Below are the code and all the weights of a small trained network. Each question names an input and a target symbol and asks about switching units off, where a switched-off unit gives its printed mean instead of its output.

import numpy as np


def w(rows, s, z=0):
    codes = np.array(rows[::2]) - 128.0
    scale = np.full(codes.shape[1], s)
    scale[-1] = z or s
    return codes * scale


def norm(h):
    return h / np.sqrt((h * h).mean(-1, keepdims=True) + 1e-5)


def f(y):
    return y / 2 * (1 + np.tanh(0.7978845608 * (y + 0.044715 * y**3)))


def softmax(a):
    e = np.exp(a - a.max(-1, keepdims=True))
    return e / e.sum(-1, keepdims=True)


def log_softmax(a):
    a = a - a.max(-1, keepdims=True)
    return a - np.log(np.exp(a).sum(-1, keepdims=True))


def net(x, mask):
    ids = ['ΔΦΩηξτψ'.index(c) for c in x.split()]
    T = len(ids)
    res = E[ids] + P[:T]
    r = norm(res)
    for j in range(2):
        rows = slice(3 * j, 3 * j + 3)
        q, k, v = (r @ M[0][rows].T for M in (Q, K, V))
        z = softmax(np.where(np.tri(T) > 0, q @ k.T / 3**0.5, -1e9)) @ v
        o = O[0][rows]
        res = res + np.where(mask[j], z, o[:, -1]) @ o[:, :-1]
    y = f(norm(res) @ A[0][:, :-1].T + A[0][:, -1])
    res = res + np.where(mask[2:14], y, B[0][:, -1]) @ B[0][:, :-1]
    return log_softmax(norm(res)[-1] @ U[:, :-1].T + U[:, -1])


Q, K, V, O, A, B = {}, {}, {}, {}, {}, {}
E = w([
[105,43,150,185],'Δ',
[119,210,135,26],'Φ',
[235,64,4,61],'Ω',
[192,207,199,82],'η',
[116,103,158,20],'ξ',
[67,56,137,92],'τ',
[142,54,200,89],'ψ',
],0.015)
P = w([
[148,40,101,249],'0',
[143,74,111,160],'1',
[134,87,120,143],'2',
[125,104,126,142],'3',
[117,117,134,130],'4',
[111,128,140,126],'5',
[102,137,148,124],'6',
[95,149,155,123],'7',
[87,161,161,126],'8',
[74,181,170,128],'9',
[65,191,177,134],'10',
[47,220,190,143],'11',
],0.013)
Q[0] = w([
[160,118,144,114],'head 1',
[130,118,135,120],'head 1',
[82,122,97,121],'head 1',
[3,136,223,112],'head 2',
[116,98,123,93],'head 2',
[116,143,76,146],'head 2',
],0.035)
K[0] = w([
[143,128,95,188],'head 1',
[191,106,127,154],'head 1',
[157,138,81,43],'head 1',
[21,170,243,98],'head 2',
[42,6,190,131],'head 2',
[121,136,13,97],'head 2',
],0.017)
V[0] = w([
[164,83,110,19],'head 1',
[149,114,168,125],'head 1',
[71,142,149,88],'head 1',
[3,55,95,98],'head 2',
[83,137,22,109],'head 2',
[6,151,66,166],'head 2',
],0.013)
O[0] = w([
[216,123,98,150,255],'head 1',
[192,92,133,123,136],'head 1',
[107,73,155,98,108],'head 1',
[199,4,157,6,197],'head 2',
[120,63,76,14,99],'head 2',
[191,69,14,83,54],'head 2',
],0.011,0.0075)
A[0] = w([
[140,8,216,157,5],'neuron 1',
[173,108,173,130,125],'neuron 2',
[119,153,178,142,150],'neuron 3',
[70,79,82,135,183],'neuron 4',
[100,149,87,210,222],'neuron 5',
[175,103,10,159,93],'neuron 6',
[150,165,138,127,90],'neuron 7',
[183,128,156,112,204],'neuron 8',
[117,169,149,108,145],'neuron 9',
[110,77,127,103,233],'neuron 10',
[108,123,206,185,85],'neuron 11',
[125,127,201,132,2],'neuron 12',
],0.017,0.0064)
B[0] = w([
[101,184,123,94,211],'neuron 1',
[95,155,127,99,193],'neuron 2',
[147,141,149,172,178],'neuron 3',
[175,26,137,98,141],'neuron 4',
[12,60,139,155,162],'neuron 5',
[172,250,104,84,193],'neuron 6',
[143,91,124,139,140],'neuron 7',
[98,152,132,146,254],'neuron 8',
[127,73,104,164,166],'neuron 9',
[117,106,109,211,212],'neuron 10',
[246,104,114,143,188],'neuron 11',
[207,129,152,54,147],'neuron 12',
],0.014,0.0095)
U = w([
[109,78,92,167,160],'Δ',
[26,134,8,139,69],'Φ',
[172,201,31,116,134],'Ω',
[86,147,109,245,253],'η',
[72,165,206,71,7],'ξ',
[168,42,109,61,190],'τ',
[236,116,208,131,36],'ψ',
],0.016,0.0031)

Each question gives the input, a string of symbols that net reads in full, and the target symbol t.
The units are the heads (3 rows each of Q, K, V and O) and the neurons (one row each of A and B). Each row of codes is followed by its name. A weight is (code - 128) times the scale printed after its matrix; where a second scale follows, it is the last column's (O, A, B and U).
mask holds one flag per unit, heads first, then neurons. A switched-off unit (its flag False) gives its mean, the last column of its rows in O or B, instead of its output. The means were averaged over made-up inputs and are rounded, as every weight is.
A unit's drop is (log p(t) with every unit on - log p(t) with that unit switched off) / (log p(t) with every unit on - log p(t) with every unit switched off).
The circuit of an input: a set's keep is (log p(t) with only the set's units on - log p(t) with every unit switched off) / (log p(t) with every unit on - log p(t) with every unit switched off). Starting from the 12 units with the biggest drops (on a tie, the unit counted first), units are removed one at a time, each time the one whose removal leaves the highest keep (on an exact tie, the one counted first), for as long as the keep stays at least 0.8.
circuit, biggest first: the units of the circuit, biggest drop first
unit that matters most: the unit with the biggest drop
k most important neurons: the k neurons with the biggest drops, biggest first
drop of u: that unit's drop, to one decimal
input Φ η Φ, target η: unit that matters most	head 2
input Φ ψ Φ, target ψ: circuit, biggest first	[head 2; neuron 11]
input ψ Φ Ω τ Φ Φ Φ Δ Φ, target Φ: 2 most important neurons	[neuron 11; neuron 6]
input ξ Ω τ η ψ Φ Φ Φ, target Φ: circuit, biggest first	[head 2; neuron 11; neuron 9]
input Φ Ω Δ, target Ω: circuit, biggest first	[head 2; neuron 1; head 1]
input Φ Φ ξ η Φ Φ, target η: 4 most important neurons	[neuron 12; neuron 6; neuron 9; neuron 11]
input Φ Φ ξ Δ, target ξ: circuit, biggest first	[neuron 1; head 2]
input Ω Δ Φ η ψ η Ω ψ ξ, target ψ: circuit, biggest first	[head 2; neuron 11]
input τ Ω τ ξ Φ Δ, target ξ: 3 most important neurons	[neuron 1; neuron 9; neuron 5]
input Δ τ ξ ξ Φ, target ξ: 2 most important neurons	[neuron 11; neuron 8]
input ψ Ω ξ η Ω Φ Ω ξ ξ Ω Φ Φ, target Ω: 3 most important neurons	[neuron 5; neuron 10; neuron 2]
input Φ Ω Δ ψ Ω Φ, target ψ: 2 most important neurons	[neuron 10; neuron 5]
input Φ Φ ξ Φ Φ Φ Δ, target Φ: 3 most important neurons	[neuron 1; neuron 11; neuron 10]
input Φ Φ Φ Ω Δ, target Ω: 2 most important neurons	[neuron 5; neuron 1]
input Φ τ Δ Φ ξ, target ξ: most important neuron	[neuron 11]
input Φ η Ω τ ξ η Ω τ Ω Δ Ω Φ, target Ω: drop of neuron 5	0.9
input ψ ξ τ ξ, target τ: drop of head 2	2.2
input ξ ξ ψ ψ Ω Φ τ η τ Δ, target τ: drop of head 2	0.7
input Ω Φ η ξ Δ Ω Φ Φ Φ Φ Δ, target Φ: drop of neuron 3	0.1
input Φ ψ ξ Δ ξ Φ Φ Ω Ω ξ ψ η, target η: most important neuron	[neuron 5]
